Here is a tiny trained network, its code and every weight. The questions are about switching its units off for an input and a class, where a switched-off unit gives its printed mean instead of its output.

import numpy as np


def w(rows, s, z=0):
    codes = np.array(rows[::2]) - 128.0
    scale = np.full(codes.shape[1], s)
    scale[-1] = z or s
    return codes * scale


def f(y):
    return y / 2 * (1 + np.tanh(0.7978845608 * (y + 0.044715 * y**3)))


def log_softmax(a):
    a = a - a.max(-1, keepdims=True)
    return a - np.log(np.exp(a).sum(-1, keepdims=True))


def net(x, mask):
    res = np.array(x, float).reshape(1, 5) / 4 @ E
    y = f(res @ A[0][:, :-1].T + A[0][:, -1])
    res = res + np.where(mask, y, B[0][:, -1]) @ B[0][:, :-1]
    return log_softmax(res[-1] @ U[:, :-1].T + U[:, -1])


A, B = {}, {}
E = w([
[102,233,162,107,190,158,104],'x0',
[67,124,68,232,112,180,87],'x1',
[214,154,127,115,56,154,69],'x2',
[123,152,143,234,88,6,126],'x3',
[176,44,202,156,170,130,109],'x4',
],0.011)
A[0] = w([
[151,141,154,101,102,5,144,138],'N0',
[142,170,154,217,119,98,92,251],'N1',
[112,121,73,216,71,108,131,163],'N2',
[107,85,143,239,169,106,126,126],'N3',
[158,95,136,111,117,141,118,150],'N4',
[161,63,154,83,112,116,131,187],'N5',
],0.023,0.003)
B[0] = w([
[121,149,119,203,56,129,254,227],'N0',
[192,217,204,115,127,85,50,233],'N1',
[94,85,13,135,114,67,66,255],'N2',
[5,36,231,144,120,169,113,243],'N3',
[150,96,127,117,61,174,92,173],'N4',
[210,63,120,104,187,119,130,208],'N5',
],0.018,0.022)
U = w([
[150,122,137,156,103,74,199,77],'0',
[88,136,120,44,238,48,202,128],'1',
[84,81,181,124,141,106,114,120],'2',
[151,179,169,134,111,80,73,98],'3',
[85,196,72,47,154,252,100,255],'4',
[103,121,59,131,105,66,69,94],'5',
[224,60,137,81,133,155,131,154],'6',
],0.012,0.0039)

Each question gives the input, the list of numbers given to net, and the class t.
The units are the neurons (one row each of A and B). Each row of codes is followed by its name. A weight is (code - 128) times the scale printed after its matrix; where a second scale follows, it is the last column's (A, B and U).
mask holds one flag per neuron, in row order. A switched-off neuron (its flag False) gives its mean, the last column of its row in B, instead of its output. The means were averaged over made-up inputs and are rounded, as every weight is.
A unit's drop is (log p(t) with every unit on - log p(t) with that unit switched off) / (log p(t) with every unit on - log p(t) with every unit switched off).
The circuit of an input: a set's keep is (log p(t) with only the set's units on - log p(t) with every unit switched off) / (log p(t) with every unit on - log p(t) with every unit switched off). Starting from all 6 units, units are removed one at a time, each time the one whose removal leaves the highest keep (on an exact tie, the one counted first), for as long as the keep stays at least 0.8.
units of the circuit, in order: the units of the circuit, biggest drop first
most important unit: the unit with the biggest drop
top k neurons: the k neurons with the biggest drops, biggest first
drop when u is switched off: that unit's drop, to one decimal
input [3,-1,-3,-2,8], class 6: most important unit => N5
input [4,1,8,-4,-4], class 4: units of the circuit, in order => (N2, N1, N5)
input [8,-3,-5,-3,-6], class 4: top 2 neurons => (N5, N2)
input [3,-2,-7,-4,-2], class 1: units of the circuit, in order => (N3, N4)
input [3,-6,-2,-4,-5], class 1: units of the circuit, in order => (N4, N1)
input [7,-7,-6,-1,0], class 1: top 2 neurons => (N4, N1)
input [6,-2,1,0,0], class 3: top 4 neurons => (N3, N2, N0, N5)
input [-8,5,6,-7,-2], class 6: top 2 neurons => (N5, N4)
input [5,2,-1,-1,-4], class 4: top 2 neurons => (N2, N1)
input [1,1,1,-8,-4], class 4: top 2 neurons => (N2, N5)
input [0,3,3,-7,-2], class 4: drop when N5 is switched off => 0.3
input [6,-6,2,2,8], class 0: drop when N0 is switched off => 1.8
input [8,-7,5,8,7], class 0: drop when N0 is switched off => 5.3
input [-5,-5,-1,0,-4], class 0: most important unit => N0
input [4,-6,-6,2,3], class 0: drop when N0 is switched off => 0.1
